(in the rows, 128 means zero)
Each row has a class, written after it, and each block has its own classes.
149	106	142	111	151	111	140	120	58	67	81	72	172	109	151	151	183	125	91	148	65	170	125	158	161	116	129	153	165	85	78	122	140	152	182	114	143 : K702
114	101	136	155	113	116	115	165	126	164	53	125	146	89	188	199	112	114	78	167	71	162	150	184	147	142	188	134	75	93	109	106	112	144	128	39	136 : K397
119	85	168	110	178	99	142	103	64	115	63	64	158	129	150	147	176	54	81	137	73	163	129	173	160	121	152	130	171	83	80	117	139	94	146	123	126 : K459
122	139	157	164	116	122	122	142	147	128	77	130	95	84	161	184	99	132	60	170	111	143	228	183	155	123	205	87	82	112	107	117	144	93	127	135	171 : K67
117	102	121	163	112	108	108	162	124	174	51	119	144	92	192	202	118	117	93	160	81	150	143	177	149	155	183	142	80	97	104	94	104	132	136	35	136 : K459
114	76	179	108	190	108	148	101	69	101	61	54	151	134	143	134	191	48	77	141	75	161	116	157	155	104	167	122	168	88	79	106	129	93	146	122	135 : K930
132	131	158	161	108	113	124	141	138	150	65	112	98	83	164	199	98	101	69	176	102	155	212	208	160	136	204	96	82	110	101	115	131	113	130	114	153 : K459
145	99	149	115	149	112	142	125	59	88	79	70	181	116	159	171	181	117	77	149	69	163	147	146	159	118	128	163	160	84	92	123	138	160	165	93	134 : K944
107	93	139	159	118	119	111	159	132	154	43	125	146	101	182	199	117	123	83	169	66	151	136	152	145	145	198	141	72	103	103	96	101	131	127	33	146 : K930
110	87	168	120	176	95	143	116	65	97	73	75	161	130	155	152	181	78	68	136	73	158	146	154	163	111	141	132	162	90	85	112	143	87	150	123	141 : K67
130	134	169	161	103	114	117	143	143	143	90	136	89	90	151	184	120	106	78	172	113	155	218	188	153	120	192	99	75	117	121	123	138	101	126	124	150 : K983
122	89	177	109	180	102	152	112	62	112	70	62	163	129	145	156	183	59	69	145	89	164	141	170	162	109	144	134	165	76	84	119	139	101	131	104	131 : K944
134	131	162	149	108	112	135	135	130	128	85	121	108	94	163	195	107	114	64	186	115	149	212	192	160	123	197	110	91	108	102	118	128	123	141	100	151 : K717
142	99	146	114	149	109	135	127	63	79	84	67	178	110	159	158	173	88	74	145	53	177	137	165	165	116	131	156	161	87	101	123	142	164	184	103	129 : K397
126	92	176	111	185	97	140	99	78	118	76	79	160	127	151	140	184	54	75	126	81	169	118	159	164	114	140	125	166	98	89	118	140	78	136	129	138 : K983
119	107	129	164	121	117	110	165	129	155	63	131	140	101	182	192	121	122	96	166	91	138	147	164	130	139	189	146	80	94	111	93	109	128	126	14	141 : K457
134	128	159	160	108	119	126	148	138	137	76	122	107	85	161	199	97	125	66	182	114	153	224	186	157	138	203	121	81	98	112	114	133	124	125	89	147 : K944
129	121	165	158	113	126	121	133	151	125	69	111	104	95	156	183	99	116	67	182	102	153	193	171	152	127	216	103	80	116	108	111	123	107	143	112	163 : K930
129	86	174	108	185	96	143	94	68	114	76	73	155	128	150	134	195	70	85	129	82	167	122	158	157	105	145	125	164	93	79	119	139	86	146	124	135 : K983
125	108	138	160	111	103	108	160	122	170	60	137	144	93	191	198	126	126	86	164	75	161	147	157	150	137	179	139	65	102	101	98	115	132	132	41	145 : K983
143	98	150	109	155	114	138	116	73	72	74	62	174	117	152	157	176	99	70	151	52	167	120	139	161	113	142	147	157	95	88	117	133	160	180	114	140 : K930
128	80	162	117	187	99	143	99	61	120	60	58	147	121	154	131	182	52	91	132	79	161	129	182	158	108	156	113	171	85	80	110	134	101	148	121	130 : K459
111	100	127	162	109	120	105	168	127	162	53	134	144	84	186	196	110	123	94	163	67	158	155	177	144	148	191	151	78	91	115	98	110	140	132	26	130 : K397
127	145	162	161	107	118	122	154	134	129	86	116	97	82	152	194	99	104	75	182	123	160	204	195	158	129	200	103	82	106	101	113	138	100	137	118	157 : K702
150	110	144	117	144	112	134	121	67	81	88	87	169	114	157	158	196	112	91	136	62	169	139	157	150	105	125	151	158	100	97	129	144	141	178	118	137 : K983
120	94	172	96	186	99	157	98	64	103	80	72	160	138	149	144	180	50	70	137	93	159	118	172	162	103	147	130	180	88	78	118	136	101	145	115	127 : K717
107	95	141	161	123	116	109	159	130	155	45	124	142	104	179	189	119	122	85	167	76	150	128	141	141	146	199	147	75	99	99	89	101	123	131	30	144 : K930
117	87	170	100	183	97	156	109	55	99	79	68	157	133	156	150	190	47	83	144	90	155	140	179	156	91	152	125	176	84	84	120	137	102	151	111	124 : K717
132	135	159	171	114	124	123	139	144	130	81	114	97	100	156	179	106	112	86	177	123	145	208	195	148	125	204	109	88	109	113	112	125	99	130	89	155 : K457
122	87	179	109	186	99	144	107	67	108	72	61	153	119	146	141	184	46	70	136	83	170	128	176	156	116	150	131	172	82	87	116	140	101	148	118	125 : K397
143	104	148	113	152	107	142	122	58	74	79	72	169	109	152	158	175	109	90	152	63	174	135	170	166	111	132	149	160	86	78	120	139	145	175	113	141 : K702
118	107	133	162	109	108	104	162	126	172	58	141	143	93	191	207	126	128	96	161	76	154	154	167	143	139	183	141	64	104	109	101	110	118	125	40	144 : K983
142	115	147	98	150	110	148	117	60	78	91	83	169	121	154	168	182	99	83	152	75	159	153	175	156	93	134	146	163	89	87	133	140	150	172	111	134 : K717
114	100	122	165	118	106	118	151	119	158	49	122	140	93	187	185	108	108	80	167	68	147	150	170	157	140	196	135	74	90	99	94	110	139	135	31	138 : K250
122	112	109	166	112	117	112	159	124	162	52	120	145	87	190	184	114	114	85	165	74	147	132	161	157	143	186	136	81	89	103	89	108	150	146	28	135 : K250
146	108	142	114	153	108	140	129	60	66	95	72	173	116	152	150	179	102	89	151	75	176	124	162	164	115	128	155	168	84	81	119	141	148	188	111	137 : K702
124	99	140	156	115	100	108	153	124	169	58	136	146	92	192	205	122	132	86	168	73	158	148	163	148	144	180	144	64	100	100	98	108	132	131	42	139 : K983
124	89	173	100	187	95	156	100	55	101	82	64	160	136	152	141	192	50	74	143	94	155	124	167	164	102	148	128	180	86	80	113	137	108	151	113	133 : K717
145	123	129	125	143	110	129	121	65	87	87	62	180	109	154	168	166	84	80	155	69	159	129	157	160	120	130	152	154	84	91	116	132	154	184	98	128 : K250
121	93	173	111	189	104	147	110	71	110	75	63	151	134	148	146	188	54	78	134	95	147	126	161	141	101	153	127	166	85	83	114	139	87	137	103	136 : K457
121	117	160	172	117	114	123	133	142	123	74	130	99	89	162	175	98	133	58	173	98	148	223	182	162	128	203	99	85	112	109	108	137	98	133	121	170 : K67
130	101	144	124	148	110	138	123	70	72	85	82	176	120	159	161	178	123	71	143	58	157	152	148	164	115	124	149	160	96	95	121	143	134	173	125	150 : K67
109	76	161	121	182	99	139	115	67	104	82	70	160	125	155	145	179	66	68	141	78	153	143	159	165	108	150	125	162	85	88	101	143	92	154	115	143 : K67
144	118	152	118	155	115	138	129	71	82	92	69	167	124	152	167	182	89	82	149	85	153	139	161	142	108	134	147	158	91	95	124	140	140	164	100	139 : K457
104	91	142	159	120	115	113	159	131	155	42	124	144	105	181	196	118	121	82	167	70	152	134	148	142	145	199	144	73	102	99	95	101	124	128	30	145 : K930
141	136	163	162	106	113	118	134	143	139	76	128	102	87	166	186	114	125	74	173	109	159	208	184	152	118	199	98	71	116	112	123	134	98	136	122	164 : K983
121	91	176	108	184	104	147	105	64	105	69	59	152	123	141	136	189	51	74	134	84	171	129	183	154	103	151	123	172	80	84	123	141	96	147	121	130 : K397
121	93	157	116	180	98	141	96	66	116	67	61	165	123	147	144	171	48	77	141	72	157	124	163	168	116	149	128	164	82	80	112	132	95	148	101	132 : K250
144	102	143	112	147	112	142	121	65	78	79	67	168	119	160	159	176	89	80	144	57	167	141	179	161	116	135	143	168	91	93	128	143	156	180	129	129 : K459
138	143	165	164	101	115	115	144	143	145	82	134	102	89	163	197	113	116	78	178	109	161	216	190	151	123	197	105	71	117	112	121	134	97	131	117	159 : K983
146	111	147	114	149	120	137	118	72	71	83	71	172	122	152	161	185	121	84	147	75	149	136	146	140	109	134	157	160	88	92	130	140	144	172	100	141 : K457
133	137	164	156	105	129	128	150	138	135	87	119	99	91	152	189	108	123	74	179	127	145	227	174	153	127	195	108	86	105	120	124	140	118	124	115	152 : K944
134	127	155	163	106	118	120	133	138	151	66	118	101	87	162	188	105	120	89	176	105	150	212	196	149	138	200	106	89	108	103	115	124	101	134	112	152 : K459
124	102	133	167	114	106	104	154	126	166	59	136	141	93	191	195	123	131	96	164	79	155	147	165	150	145	185	142	66	103	108	93	107	128	130	37	142 : K983
121	111	111	164	112	109	112	156	123	162	54	122	148	88	188	193	112	118	83	169	74	144	137	163	149	147	185	142	74	90	103	91	106	144	143	24	137 : K250
126	94	174	104	184	104	149	115	62	110	72	63	164	127	149	155	181	67	66	139	92	160	135	148	157	111	147	134	166	78	83	120	147	106	135	108	134 : K944
122	90	155	113	186	103	142	93	70	112	71	63	157	121	150	135	169	50	79	135	76	151	125	160	165	119	158	127	171	81	81	110	135	99	148	114	129 : K250
124	92	161	104	185	99	146	121	58	94	80	59	153	117	152	141	185	64	85	138	94	163	120	167	157	105	156	126	166	77	74	111	145	100	162	121	136 : K702
123	104	174	98	184	88	147	107	56	111	76	72	161	126	148	161	180	43	71	148	91	161	132	174	157	101	145	131	165	82	78	112	137	100	143	106	122 : K717
110	98	137	161	113	120	110	163	134	157	46	127	145	101	183	196	114	124	91	171	69	153	140	148	146	143	197	143	75	103	103	95	100	127	133	35	141 : K930
129	101	159	120	190	102	147	94	66	109	71	56	147	125	144	121	177	36	76	137	87	160	117	174	168	107	153	112	173	83	80	108	135	100	150	120	131 : K250
127	83	174	113	182	95	140	97	63	116	74	69	160	129	152	138	196	67	86	133	81	168	121	159	159	104	144	126	159	92	81	116	136	87	148	118	138 : K983
112	95	125	160	117	109	114	166	117	146	53	129	144	93	188	190	109	130	100	165	74	163	137	176	156	142	188	144	78	92	96	95	109	135	139	29	138 : K702
120	98	140	159	116	118	125	164	120	163	58	119	145	101	187	201	116	126	73	170	88	156	153	170	158	143	181	143	82	91	102	98	111	155	122	30	141 : K944
133	138	160	150	108	113	131	133	127	127	80	129	103	94	160	193	104	116	77	184	111	153	224	204	158	113	199	110	87	108	103	121	128	116	135	101	151 : K717
130	137	156	164	101	122	118	148	141	134	77	122	105	79	157	192	98	105	73	178	99	165	222	210	157	131	201	111	83	106	120	121	132	113	134	104	150 : K397
133	95	175	109	188	112	150	99	73	104	76	64	146	131	143	133	189	69	84	135	96	148	131	161	139	97	153	119	175	88	81	118	140	92	142	117	140 : K457
120	127	171	158	108	122	121	141	149	125	65	119	104	95	153	198	101	115	64	182	97	153	207	174	149	132	216	110	75	115	106	119	126	100	130	107	162 : K930
130	142	160	157	103	120	124	149	134	123	77	120	105	85	156	196	105	133	78	179	116	158	202	188	154	131	195	113	84	105	93	121	133	101	138	114	166 : K702
147	111	144	114	154	113	140	123	68	71	87	73	173	125	155	160	182	114	85	143	75	151	139	147	138	106	132	155	158	91	92	131	141	148	170	96	140 : K457
123	120	169	157	113	131	125	132	150	119	69	119	99	100	153	176	103	122	70	179	102	151	202	172	150	126	221	107	86	112	104	118	125	101	135	120	163 : K930
131	110	145	125	154	111	135	131	69	74	91	77	174	116	158	163	176	99	64	145	65	160	144	154	165	115	125	144	162	94	98	112	148	141	173	126	143 : K67

Next block, with new classes.
110	117	141	120	134	135	112	126	118	137	115	131	119	148	145	134	149	135	125	133	138	135	137	135	148	111	125	153	142	118	127	110	135	144	124	130	121 : K220
119	141	147	136	139	141	175	146	126	123	110	138	91	155	100	142	124	137	109	107	140	111	148	146	152	121	131	151	137	111	112	103	109	128	133	136	127 : K220
149	121	154	124	131	130	134	140	119	124	95	135	125	142	131	148	122	146	105	111	115	133	116	124	121	152	101	155	142	126	111	122	88	111	125	123	112 : K81
169	106	144	114	131	120	118	127	136	114	123	128	123	142	138	133	130	121	147	99	97	112	132	116	131	156	128	128	141	125	127	145	116	132	129	146	121 : K769
147	105	132	122	121	112	131	120	129	114	111	121	127	140	133	136	129	124	127	105	112	127	128	109	130	124	102	141	125	142	130	134	126	130	122	125	131 : K672
142	149	127	134	135	125	148	144	116	117	102	137	126	127	121	145	117	132	111	132	111	119	109	123	122	146	134	137	123	144	106	114	107	126	113	114	128 : K81
161	151	146	125	123	91	88	181	166	129	107	104	126	140	116	146	145	160	136	171	94	61	51	104	120	130	141	149	85	141	64	163	182	133	100	132	132 : K81
142	104	155	130	138	132	128	129	115	121	105	133	126	145	122	141	147	130	114	117	125	124	118	121	136	132	96	146	131	124	124	127	122	135	138	135	114 : K483
175	115	152	141	128	132	144	103	133	133	129	119	124	114	143	135	138	149	149	109	133	91	154	133	178	169	117	127	139	130	125	144	95	101	131	128	107 : K483
118	119	132	138	138	118	102	105	125	136	112	135	113	123	136	150	157	141	126	142	142	111	121	120	152	115	133	155	146	125	125	104	124	132	128	125	106 : K70
156	152	163	126	182	122	97	206	102	108	88	95	158	169	160	165	131	153	132	195	29	164	90	155	109	146	58	102	110	136	80	155	118	122	110	79	146 : K783
216	112	149	85	116	131	149	99	79	79	127	135	130	201	140	151	178	192	114	75	156	114	120	180	149	140	178	147	132	134	143	136	94	114	91	178	137 : K483
139	102	157	118	136	132	134	148	118	122	103	126	117	155	139	135	139	126	130	107	106	123	125	118	141	127	113	152	140	119	118	125	121	136	126	136	117 : K220
141	129	118	111	134	138	138	129	114	128	123	137	130	149	148	148	144	157	121	133	125	133	137	130	149	121	147	133	127	126	122	128	127	112	122	129	145 : K368
122	119	115	128	123	125	114	110	120	133	129	132	113	149	145	141	148	146	127	151	147	131	128	126	142	116	138	157	132	119	116	110	134	130	100	134	109 : K368
136	115	135	125	125	123	126	129	121	127	117	125	134	139	142	128	136	125	125	121	112	124	125	103	120	130	124	149	123	143	128	132	136	138	119	115	121 : K81
52	142	136	165	129	159	147	121	139	161	126	152	83	125	78	149	77	157	118	204	163	107	80	99	150	185	89	158	113	106	31	132	88	149	101	180	78 : K368
134	113	142	129	129	132	101	100	110	147	101	142	119	122	143	143	151	147	120	128	149	132	138	119	130	108	119	154	144	121	139	105	130	136	138	128	111 : K796
139	118	136	132	130	117	108	106	137	144	122	130	124	150	139	148	170	141	130	123	140	114	133	126	150	128	133	144	149	125	130	112	130	131	140	127	115 : K116
128	170	120	116	116	149	138	148	129	97	116	142	125	135	140	129	114	128	135	141	94	138	123	144	116	137	142	160	136	119	84	124	121	141	65	162	119 : K368
140	131	140	110	150	138	140	113	117	134	127	127	133	159	126	156	151	139	123	108	137	125	129	136	153	128	157	128	120	129	130	133	118	110	132	132	133 : K511
114	117	128	141	155	122	142	125	99	133	105	144	126	191	110	132	151	132	115	181	111	141	109	135	113	111	115	118	89	124	92	106	153	127	120	104	128 : K116
192	116	155	138	125	127	147	107	120	129	108	124	111	141	155	144	120	170	125	103	127	112	148	124	173	146	145	145	138	132	121	149	82	115	107	148	118 : K998
106	92	164	97	145	137	98	121	75	166	128	176	131	163	130	132	108	152	99	161	134	148	110	91	53	116	98	158	110	93	99	105	141	116	120	142	110 : K796
155	114	145	120	121	137	126	117	121	130	121	129	128	124	156	123	134	133	144	119	109	133	140	108	136	135	127	148	133	128	131	140	120	137	129	144	114 : K796
179	80	122	159	141	147	177	116	78	142	82	177	152	216	162	140	157	167	88	170	141	117	100	135	112	112	175	182	98	131	79	115	182	105	90	89	113 : K81
167	122	145	148	142	130	149	121	148	132	122	127	128	144	167	141	150	138	130	111	125	118	153	120	176	137	163	138	128	126	128	144	121	125	131	140	125 : K998
161	105	142	128	131	125	126	102	93	128	98	140	97	140	153	156	141	168	116	138	148	124	130	97	127	137	143	148	121	120	117	123	107	110	123	128	114 : K796
47	157	130	127	158	172	185	92	131	136	104	122	146	152	149	130	155	121	124	142	193	114	96	134	199	125	109	175	58	158	97	92	166	107	99	63	177 : K220
134	130	132	138	143	124	124	124	109	111	96	137	126	145	120	155	110	134	125	125	115	143	107	124	106	147	128	110	131	141	97	133	98	131	127	119	128 : K783
160	126	138	123	156	123	141	119	128	127	118	139	133	152	152	151	139	148	123	117	121	129	141	136	128	131	155	107	128	122	131	140	113	117	118	137	139 : K998
121	114	130	129	131	129	96	92	111	148	105	140	138	119	150	134	153	154	137	144	144	129	139	127	143	116	125	141	131	128	131	113	124	129	121	115	118 : K291
202	113	125	70	134	57	63	126	160	116	118	112	95	206	133	171	131	114	160	89	68	92	102	94	75	120	144	190	147	133	127	127	121	122	57	137	112 : K769
149	116	152	132	131	137	131	130	121	129	96	129	109	151	133	146	147	178	114	153	136	95	122	121	168	144	110	170	117	113	101	123	119	104	104	136	109 : K81
147	100	148	133	126	124	120	134	118	120	101	125	125	143	130	131	140	132	122	118	106	118	127	109	116	137	107	149	126	131	124	133	126	130	122	133	103 : K81
124	123	136	127	122	127	99	107	128	142	110	131	126	143	139	132	148	147	132	138	136	119	138	126	147	125	113	154	127	133	133	115	141	137	111	120	118 : K81
111	117	136	129	141	98	95	161	89	126	120	95	121	169	133	141	195	164	131	210	145	97	93	105	66	135	119	176	72	110	99	126	190	84	123	83	108 : K70
157	128	133	113	151	135	128	126	129	125	123	131	134	157	145	152	145	153	129	115	119	131	151	137	136	131	148	117	124	121	139	141	122	107	116	140	138 : K998
117	157	155	117	141	159	122	141	112	69	73	171	119	169	64	150	131	171	78	118	186	89	130	195	78	159	79	131	64	103	112	68	153	55	118	138	167 : K769
117	149	156	111	129	144	91	83	110	125	77	147	118	159	99	160	127	137	130	101	131	135	120	113	170	152	141	128	103	153	106	134	90	143	122	192	128 : K511
125	141	151	116	139	148	148	154	121	126	94	141	118	128	117	140	122	144	119	123	115	125	123	136	138	148	127	140	147	106	89	125	94	114	136	157	122 : K220
120	114	123	129	127	122	105	114	137	133	123	132	130	131	122	144	131	132	119	127	139	132	123	127	136	115	97	139	133	132	127	112	138	127	125	119	121 : K672
141	141	145	125	138	124	134	139	119	135	106	148	105	127	94	156	108	129	128	100	112	115	117	115	109	155	138	117	151	119	95	131	101	135	145	133	122 : K769
147	125	124	128	110	133	119	85	126	119	102	131	124	157	158	147	128	161	137	127	139	136	156	121	167	162	120	140	115	156	128	147	112	122	112	133	140 : K672
127	150	124	124	134	138	149	123	114	137	98	147	137	131	125	149	122	147	121	126	126	142	111	129	134	135	143	143	129	142	103	123	92	129	127	109	140 : K291
169	155	145	123	117	124	138	130	116	114	119	132	139	142	136	130	104	118	134	98	108	141	132	144	129	165	154	122	120	151	118	135	95	121	128	123	133 : K511
141	144	148	106	139	141	148	127	123	123	136	137	129	141	143	144	138	143	126	113	130	129	140	139	155	141	128	125	135	125	133	135	113	131	128	120	151 : K483
128	113	148	153	141	138	134	82	124	154	102	124	117	136	128	142	133	139	131	133	151	110	145	133	188	134	107	138	117	135	125	122	112	118	129	114	110 : K511
121	112	126	128	123	129	105	116	113	128	122	137	118	150	150	139	146	143	122	145	138	140	137	128	131	119	121	156	136	116	126	109	131	136	108	138	110 : K368
105	144	100	154	128	120	92	133	96	154	144	95	174	130	96	101	118	95	146	172	145	161	120	181	92	145	68	120	74	171	135	82	168	71	142	14	106 : K511
87	128	105	152	142	129	115	115	131	146	142	153	143	147	111	110	108	103	127	175	134	155	123	129	117	101	140	122	109	126	97	103	170	138	136	100	121 : K783
140	106	150	122	138	132	127	128	121	125	112	120	128	147	119	142	139	119	131	114	113	122	114	114	142	137	118	135	119	129	126	142	120	132	132	143	113 : K511
141	113	138	121	118	133	134	145	123	120	129	130	127	137	144	124	130	125	137	113	100	135	138	115	135	127	120	135	131	124	123	135	132	138	126	135	125 : K368
140	144	135	120	138	128	133	132	123	131	124	127	131	126	114	149	115	119	138	118	115	128	115	134	145	161	126	116	137	139	128	128	90	132	134	127	124 : K511
113	125	140	150	121	137	148	104	121	137	117	118	106	129	114	125	130	143	124	124	147	119	157	114	146	140	119	141	115	132	117	132	115	117	134	119	105 : K81
134	108	158	115	142	129	119	114	112	122	108	131	119	145	126	145	135	129	132	103	116	118	116	106	124	150	113	133	129	124	109	141	112	140	126	149	120 : K769
146	110	127	119	127	124	136	149	109	117	115	127	126	148	135	136	137	134	125	132	102	127	119	113	124	125	119	150	126	125	119	125	126	129	119	139	122 : K368
158	150	129	103	146	94	123	107	146	140	175	122	135	124	158	120	104	126	144	126	113	106	147	130	115	137	170	107	112	129	115	133	122	89	111	105	149 : K769
132	130	112	113	122	120	106	159	110	142	95	173	117	140	75	119	90	122	112	148	80	159	134	134	104	91	105	134	155	112	123	82	128	142	131	122	115 : K81
120	110	153	121	144	128	112	117	126	136	106	133	119	153	144	141	161	138	120	118	144	118	136	140	147	111	122	159	143	109	124	100	126	125	122	142	113 : K220
123	123	120	122	127	122	116	110	129	135	127	128	138	140	141	136	147	137	124	139	138	140	131	127	148	115	118	146	127	131	127	118	143	127	123	117	129 : K672
175	202	80	126	86	93	162	120	172	106	154	122	122	98	165	96	120	153	174	205	139	92	157	155	201	194	191	157	121	120	112	118	102	106	94	150	139 : K672
175	99	125	122	170	122	102	122	96	189	123	125	152	111	185	180	206	182	143	165	125	84	147	152	159	121	118	153	203	85	146	90	116	85	114	109	82 : K368
166	107	139	129	129	125	124	145	115	122	102	128	126	136	131	136	124	128	125	105	99	128	134	99	125	126	126	136	128	134	134	139	130	130	127	134	123 : K998
109	88	195	136	152	116	92	123	90	154	101	133	118	109	169	141	154	140	113	137	143	159	125	126	123	107	36	99	155	99	139	112	134	157	157	47	124 : K483
154	131	142	105	144	125	124	111	122	122	126	131	128	151	143	139	132	143	135	115	116	128	143	137	139	149	139	114	123	127	123	138	109	112	127	131	145 : K769
144	129	127	109	145	122	135	120	128	134	120	136	132	157	131	163	142	156	121	124	124	118	128	124	149	129	130	127	123	131	122	129	123	110	123	129	148 : K672
97	133	159	120	205	139	122	117	117	123	126	151	140	128	133	182	173	154	115	151	117	101	90	157	129	121	133	83	134	103	99	116	108	134	98	160	124 : K70
140	104	147	121	124	130	131	116	120	137	122	130	131	136	140	134	139	130	138	105	108	119	126	97	131	151	116	131	147	133	123	142	112	139	138	135	120 : K116
135	104	134	135	128	115	106	101	134	141	123	135	128	147	146	134	166	137	127	133	143	119	139	131	133	124	118	137	144	121	141	108	139	128	141	119	118 : K116
160	125	151	126	123	134	122	115	121	130	113	130	124	154	138	145	122	144	120	113	135	126	135	129	157	153	137	151	120	138	123	136	102	112	131	138	122 : K511
127	120	118	127	121	126	105	115	120	131	116	136	120	148	140	138	153	142	133	141	134	141	136	130	150	117	132	141	130	125	125	111	137	132	121	132	118 : K368
135	111	146	142	130	159	153	123	149	137	123	124	122	141	128	139	157	147	129	112	129	92	148	117	164	135	115	149	136	119	114	144	144	113	140	132	118 : K116
135	122	147	111	144	134	122	118	110	132	113	142	137	140	147	147	150	165	120	124	131	132	131	133	134	119	135	128	121	120	122	126	110	116	125	121	141 : K291
141	103	147	119	136	123	132	136	112	118	111	127	124	151	142	130	136	122	126	105	111	128	129	121	131	125	130	138	131	131	125	123	118	132	129	136	125 : K220
126	118	124	121	132	122	107	102	136	142	118	130	131	137	139	148	147	145	124	136	141	131	132	120	160	120	113	148	132	127	122	117	130	111	125	126	122 : K672
120	125	159	93	127	144	109	123	115	136	115	143	132	106	117	131	101	126	134	107	115	116	123	109	138	138	96	127	134	120	130	128	115	134	122	149	133 : K511
138	146	142	116	121	100	132	140	174	131	170	100	132	121	147	101	136	94	191	129	95	77	144	122	94	179	127	157	146	105	128	154	136	154	111	146	105 : K769
135	118	138	124	132	130	103	92	122	145	127	137	125	116	160	135	152	142	130	129	149	134	150	123	133	116	135	143	139	119	141	111	128	121	133	129	112 : K796
114	87	160	139	133	132	125	97	120	126	99	140	97	143	133	147	148	152	124	129	146	105	115	90	151	135	119	154	122	117	103	135	117	126	129	143	106 : K70
133	111	117	145	128	145	148	110	151	134	121	126	97	115	132	158	125	148	126	121	136	117	142	94	194	151	142	156	158	137	123	149	81	111	156	136	109 : K70
